Below are the code and all the weights of a small trained network. Each question names an input and a target symbol and asks about switching units off, where a switched-off unit gives its printed mean instead of its output.

import numpy as np


def w(rows, s, z=0):
    codes = np.array(rows[::2]) - 128.0
    scale = np.full(codes.shape[1], s)
    scale[-1] = z or s
    return codes * scale


def f(y):
    return np.maximum(y, 0)


def softmax(a):
    e = np.exp(a - a.max(-1, keepdims=True))
    return e / e.sum(-1, keepdims=True)


def log_softmax(a):
    a = a - a.max(-1, keepdims=True)
    return a - np.log(np.exp(a).sum(-1, keepdims=True))


def net(x, mask):
    ids = ['αγεζηθλξπτφψω'.index(c) for c in x.split()]
    T = len(ids)
    res = E[ids] + P[:T]
    u = 0
    for l in range(2):
        r = res
        for j in range(3):
            rows = slice(2 * j, 2 * j + 2)
            q, k, v = (r @ M[l][rows].T for M in (Q, K, V))
            z = softmax(np.where(np.tri(T) > 0, q @ k.T / 2**0.5, -1e9)) @ v
            o = O[l][rows]
            res = res + np.where(mask[u + j], z, o[:, -1]) @ o[:, :-1]
        u += 3
        y = f(res @ A[l][:, :-1].T + A[l][:, -1])
        res = res + np.where(mask[u : u + 8], y, B[l][:, -1]) @ B[l][:, :-1]
        u += 8
    return log_softmax(res[-1] @ U[:, :-1].T + U[:, -1])


Q, K, V, O, A, B = {}, {}, {}, {}, {}, {}
E = w([
[71,114,57,121,133,152,105,141],'α',
[91,100,165,117,116,172,184,158],'γ',
[154,130,132,56,144,156,136,143],'ε',
[133,129,114,104,166,157,125,184],'ζ',
[141,69,147,169,113,176,73,64],'η',
[98,114,94,83,140,161,115,146],'θ',
[107,107,167,131,6,137,187,119],'λ',
[113,132,91,140,164,140,112,172],'ξ',
[170,151,134,164,141,136,187,118],'π',
[82,113,109,117,150,108,153,81],'τ',
[113,108,79,114,140,156,110,180],'φ',
[166,103,80,78,149,142,115,188],'ψ',
[132,114,76,70,146,138,114,129],'ω',
],0.023)
P = w([
[96,190,153,97,90,89,53,147],'0',
[135,165,88,113,121,132,105,130],'1',
[139,148,91,110,126,136,125,134],'2',
[143,133,90,113,134,133,138,141],'3',
[138,121,94,115,139,133,148,140],'4',
[138,108,96,120,140,135,160,138],'5',
[146,97,99,115,147,134,170,134],'6',
[141,88,102,122,148,139,185,131],'7',
[146,82,96,129,151,138,199,136],'8',
[145,71,99,135,160,141,209,134],'9',
[141,61,104,132,160,147,226,131],'10',
[139,64,98,128,154,146,246,124],'11',
],0.014)
Q[0] = w([
[136,154,23,87,131,173,145,173],'L0H1',
[160,121,140,181,173,135,166,97],'L0H1',
[100,93,94,107,108,177,159,169],'L0H2',
[92,128,247,184,17,98,130,99],'L0H2',
[139,154,249,189,72,116,99,75],'L0H3',
[119,142,190,140,111,79,160,114],'L0H3',
],0.014)
K[0] = w([
[140,90,134,189,111,169,223,112],'L0H1',
[133,94,143,142,152,127,91,76],'L0H1',
[137,49,153,166,141,125,147,114],'L0H2',
[149,154,136,121,113,173,1,145],'L0H2',
[112,204,107,73,109,102,136,189],'L0H3',
[139,186,88,100,126,129,95,142],'L0H3',
],0.016)
V[0] = w([
[100,160,194,202,94,214,174,81],'L0H1',
[118,88,66,133,108,227,102,149],'L0H1',
[205,83,148,189,147,92,104,255],'L0H2',
[56,206,109,150,122,82,156,181],'L0H2',
[151,87,150,226,118,131,37,81],'L0H3',
[117,140,33,197,173,110,156,122],'L0H3',
],0.0075)
O[0] = w([
[170,35,172,144,190,119,79,197,253],'L0H1',
[60,104,141,110,113,77,181,180,156],'L0H1',
[103,165,55,144,106,254,108,114,33],'L0H2',
[95,116,176,173,123,134,69,142,134],'L0H2',
[145,145,16,195,69,96,159,147,92],'L0H3',
[98,136,125,192,210,133,91,98,222],'L0H3',
],0.0076,0.0038)
A[0] = w([
[117,59,29,166,137,176,99,92,92],'L0N1',
[153,170,85,163,142,156,110,1,114],'L0N2',
[168,46,135,80,129,213,54,26,35],'L0N3',
[119,140,77,95,174,231,55,163,2],'L0N4',
[16,208,105,203,149,109,113,104,3],'L0N5',
[155,158,106,137,227,170,58,153,104],'L0N6',
[209,133,72,159,163,121,114,255,45],'L0N7',
[154,248,168,142,171,166,155,131,113],'L0N8',
],0.0073,0.0043)
B[0] = w([
[155,189,240,163,129,65,169,111,212],'L0N1',
[88,118,134,98,140,79,118,194,169],'L0N2',
[49,236,156,255,120,28,175,205,173],'L0N3',
[210,166,182,164,143,223,162,151,178],'L0N4',
[162,21,138,228,148,174,64,207,135],'L0N5',
[153,107,219,128,126,70,100,142,226],'L0N6',
[48,154,173,109,76,112,191,40,253],'L0N7',
[246,84,110,74,169,143,84,188,197],'L0N8',
],0.0066,0.0048)
Q[1] = w([
[140,160,71,144,97,77,141,96],'L1H1',
[106,114,141,128,92,105,158,181],'L1H1',
[135,137,135,105,195,163,109,150],'L1H2',
[102,137,119,86,177,129,114,164],'L1H2',
[151,96,154,121,251,198,85,157],'L1H3',
[166,140,114,175,99,153,131,128],'L1H3',
],0.019)
K[1] = w([
[94,196,163,118,117,110,75,158],'L1H1',
[55,109,188,148,102,127,127,106],'L1H1',
[144,104,112,154,161,159,197,111],'L1H2',
[117,93,132,133,153,114,187,120],'L1H2',
[140,80,103,161,179,149,253,107],'L1H3',
[167,158,105,117,125,141,81,164],'L1H3',
],0.017)
V[1] = w([
[116,58,138,102,83,141,119,190],'L1H1',
[147,99,96,158,32,140,179,96],'L1H1',
[165,87,247,122,170,110,152,196],'L1H2',
[179,193,157,1,119,118,159,24],'L1H2',
[203,156,121,118,115,222,174,185],'L1H3',
[224,147,157,200,141,31,130,85],'L1H3',
],0.009)
O[1] = w([
[134,61,174,112,93,212,174,92,125],'L1H1',
[189,120,113,20,65,183,36,75,87],'L1H1',
[144,118,239,124,55,63,98,127,251],'L1H2',
[118,223,157,2,175,98,148,106,141],'L1H2',
[174,230,107,167,98,169,118,202,131],'L1H3',
[253,107,136,129,146,107,150,69,181],'L1H3',
],0.0085,0.016)
A[1] = w([
[81,149,218,174,136,124,97,114,88],'L1N1',
[163,14,150,61,116,149,94,128,52],'L1N2',
[161,168,144,168,200,121,138,162,65],'L1N3',
[1,132,43,132,161,187,139,91,118],'L1N4',
[141,83,199,88,158,115,148,62,26],'L1N5',
[200,121,132,150,152,118,60,21,9],'L1N6',
[128,46,159,218,111,145,126,113,65],'L1N7',
[131,215,72,99,207,122,123,83,1],'L1N8',
],0.0091,0.0052)
B[1] = w([
[168,87,61,101,144,146,219,130,234],'L1N1',
[87,160,95,112,159,141,102,105,180],'L1N2',
[130,166,82,132,92,142,106,65,211],'L1N3',
[174,127,218,194,205,189,105,74,142],'L1N4',
[93,163,82,196,98,116,50,166,255],'L1N5',
[93,118,119,113,139,189,216,152,174],'L1N6',
[178,144,127,45,115,99,70,138,194],'L1N7',
[254,55,98,64,168,123,30,191,129],'L1N8',
],0.0087,0.016)
U = w([
[168,41,170,142,120,166,71,74,37],'α',
[118,42,144,65,110,169,217,211,158],'γ',
[126,199,104,12,135,113,147,151,1],'ε',
[48,251,48,138,108,170,154,205,65],'ζ',
[144,99,1,83,116,208,165,53,129],'η',
[72,163,214,109,174,183,175,45,88],'θ',
[96,165,177,88,43,171,36,31,141],'λ',
[162,107,34,165,73,157,74,205,16],'ξ',
[233,185,165,161,111,119,175,74,240],'π',
[83,103,75,127,183,44,104,120,209],'τ',
[98,138,96,215,125,214,102,147,98],'φ',
[131,188,50,128,168,188,87,162,81],'ψ',
[182,92,143,54,197,142,130,60,15],'ω',
],0.0047,0.0066)

Each question gives the input, a string of symbols that net reads in full, and the target symbol t.
The units are the heads (2 rows each of Q, K, V and O) and the neurons (one row each of A and B). Each row of codes is followed by its name. A weight is (code - 128) times the scale printed after its matrix; where a second scale follows, it is the last column's (O, A, B and U).
mask holds one flag per unit, layer by layer, with each layer's heads first. A switched-off unit (its flag False) gives its mean, the last column of its rows in O or B, instead of its output. The means were averaged over made-up inputs and are rounded, as every weight is.
A unit's drop is (log p(t) with every unit on - log p(t) with that unit switched off) / (log p(t) with every unit on - log p(t) with every unit switched off).
The circuit of an input: a set's keep is (log p(t) with only the set's units on - log p(t) with every unit switched off) / (log p(t) with every unit on - log p(t) with every unit switched off). Starting from the 12 units with the biggest drops (on a tie, the unit counted first), units are removed one at a time, each time the one whose removal leaves the highest keep (on an exact tie, the one counted first), for as long as the keep stays at least 0.8.
units of the circuit, in order: the units of the circuit, biggest drop first
unit that matters most: the unit with the biggest drop
k most important neurons: the k neurons with the biggest drops, biggest first
k most important neurons of layer l: the k neurons of layer l with the biggest drops, biggest first
heads that matter: for each layer, one digit per head in row order, 1 if its drop is at least 0.15 and else 0, layers parted by /
input γ τ ε, target τ: units of the circuit, in order : L1H3, L0H2, L1N5
input λ π π φ ζ η τ, target λ: units of the circuit, in order : L1H1, L0H3, L1N1
input η λ γ ε θ ζ π, target η: units of the circuit, in order : L0H3, L1H1, L1H2
input ε π τ ζ τ ζ η τ, target ε: units of the circuit, in order : L0H3, L1H2, L0H1
input π γ ζ τ θ π τ τ φ, target τ: units of the circuit, in order : L1H3, L0H2, L1N5, L0H3
input ψ π π ζ λ, target λ: units of the circuit, in order : L1H1
input η π γ τ, target η: units of the circuit, in order : L0H3, L1H1, L1H2
input τ ψ γ π η θ, target τ: units of the circuit, in order : L0H3, L1H3, L0N7, L1H1
input γ η π π ε, target γ: heads that matter : 011 / 101
input φ α τ τ π λ ω ζ, target λ: heads that matter : 000 / 100
input π π τ ξ θ θ, target τ: heads that matter : 010 / 001
input π λ τ π ξ, target π: heads that matter : 000 / 001
input π π ζ, target π: heads that matter : 000 / 001
input ω ε ε γ π π τ ζ, target τ: unit that matters most : L0H2
input π π τ θ τ, target τ: units of the circuit, in order : L1H3, L1N5, L0H2
input π ω ω τ π τ π γ ξ θ, target γ: heads that matter : 001 / 001
input π ψ τ π η τ τ τ π π α γ, target π: heads that matter : 001 / 001
input θ π π ε η τ, target θ: heads that matter : 111 / 111
input π τ ξ, target τ: units of the circuit, in order : L0H2, L1H3, L1N5
input ξ θ τ θ τ π η π, target ξ: most important neuron of layer 1 : L1N7
input φ π γ, target γ: heads that matter : 000 / 001
input τ ξ λ π ζ ε ξ π τ η ψ, target τ: heads that matter : 011 / 001
input α π τ τ α π τ τ η, target α: heads that matter : 110 / 011
input ω ε π θ π η π ζ π, target ω: 3 most important neurons of layer 1 : L1N8, L1N4, L1N5
input π α φ, target π: 4 most important neurons : L0N4, L0N1, L0N6, L1N5
input π φ π α τ η τ τ ζ, target π: 2 most important neurons : L0N4, L0N7
input τ π ω π η, target τ: unit that matters most : L0N3
